Below is a small trained network, with its code and all its weights. Each question gives an input and a class and asks what happens when units are switched off, that is, made to give their printed mean instead of their output.

import numpy as np


def w(rows, s, z=0):
    codes = np.array(rows[::2]) - 128.0
    scale = np.full(codes.shape[1], s)
    scale[-1] = z or s
    return codes * scale


def f(y):
    return np.maximum(y, 0)


def log_softmax(a):
    a = a - a.max(-1, keepdims=True)
    return a - np.log(np.exp(a).sum(-1, keepdims=True))


def net(x, mask):
    res = np.array(x, float).reshape(1, 3) / 4 @ E
    y = f(res @ A[0][:, :-1].T + A[0][:, -1])
    res = res + np.where(mask, y, B[0][:, -1]) @ B[0][:, :-1]
    return log_softmax(res[-1] @ U[:, :-1].T + U[:, -1])


A, B = {}, {}
E = w([
[215,155,174,116,31,219,125],'x0',
[176,87,120,70,186,120,7],'x1',
[179,107,70,243,121,147,59],'x2',
],0.011)
A[0] = w([
[73,145,150,157,80,254,140,192],'neuron 1',
[45,168,125,102,164,61,102,176],'neuron 2',
[146,114,92,206,147,147,28,163],'neuron 3',
[6,161,130,123,148,36,239,237],'neuron 4',
[160,197,118,108,88,205,223,144],'neuron 5',
[221,101,178,110,147,165,64,143],'neuron 6',
[134,122,235,170,128,183,171,103],'neuron 7',
[80,54,39,153,127,160,70,102],'neuron 8',
[81,97,122,105,250,94,113,253],'neuron 9',
[128,170,241,124,97,202,194,191],'neuron 10',
[151,120,176,207,29,187,157,215],'neuron 11',
[179,109,122,123,146,121,17,204],'neuron 12',
[207,17,151,73,76,185,24,156],'neuron 13',
[106,223,190,132,61,220,131,169],'neuron 14',
],0.009,0.0036)
B[0] = w([
[175,73,94,100,138,235,198,209],'neuron 1',
[69,68,144,147,149,56,80,196],'neuron 2',
[247,69,179,161,116,18,244,215],'neuron 3',
[53,57,81,131,191,201,45,252],'neuron 4',
[95,128,93,64,168,251,171,224],'neuron 5',
[165,161,87,132,37,93,54,202],'neuron 6',
[108,166,160,95,139,179,191,181],'neuron 7',
[144,136,184,177,199,62,161,181],'neuron 8',
[66,141,197,120,157,102,65,227],'neuron 9',
[84,152,78,22,151,214,137,237],'neuron 10',
[143,124,36,108,90,214,219,244],'neuron 11',
[189,209,142,191,98,43,45,213],'neuron 12',
[169,187,130,133,61,138,37,231],'neuron 13',
[192,176,117,104,166,255,148,231],'neuron 14',
],0.0074,0.013)
U = w([
[212,49,195,189,183,19,136,19],'0',
[144,137,58,54,124,210,166,75],'1',
[205,185,115,127,31,80,25,84],'2',
[1,2,108,118,176,89,64,250],'3',
[205,38,47,236,44,116,212,99],'4',
],0.0074,0.0023)

Each question gives the input, the list of numbers given to net, and the class t.
The units are the neurons (one row each of A and B). Each row of codes is followed by its name. A weight is (code - 128) times the scale printed after its matrix; where a second scale follows, it is the last column's (A, B and U).
mask holds one flag per neuron, in row order. A switched-off neuron (its flag False) gives its mean, the last column of its row in B, instead of its output. The means were averaged over made-up inputs and are rounded, as every weight is.
A unit's drop is (log p(t) with every unit on - log p(t) with that unit switched off) / (log p(t) with every unit on - log p(t) with every unit switched off).
The circuit of an input: a set's keep is (log p(t) with only the set's units on - log p(t) with every unit switched off) / (log p(t) with every unit on - log p(t) with every unit switched off). Starting from the 12 units with the biggest drops (on a tie, the unit counted first), units are removed one at a time, each time the one whose removal leaves the highest keep (on an exact tie, the one counted first), for as long as the keep stays at least 0.8.
units of the circuit, in order: the units of the circuit, biggest drop first
top k neurons: the k neurons with the biggest drops, biggest first
drop when u is switched off: that unit's drop, to one decimal
input [-8,0,5], class 0: top neuron => (neuron 3)
input [1,-8,7], class 1: units of the circuit, in order => (neuron 5; neuron 12)
input [-3,-6,3], class 3: units of the circuit, in order => (neuron 4; neuron 14)
input [8,5,-4], class 2: top 2 neurons => (neuron 13; neuron 6)
input [4,0,6], class 4: top 2 neurons => (neuron 3; neuron 11)
input [0,5,7], class 2: top 3 neurons => (neuron 13; neuron 6; neuron 12)
input [4,7,2], class 2: drop when neuron 5 is switched off => 0.0
input [-8,-2,8], class 0: drop when neuron 3 is switched off => 0.2
input [8,-1,8], class 4: drop when neuron 6 is switched off => 0.2
input [-1,-5,4], class 4: drop when neuron 12 is switched off => -0.2
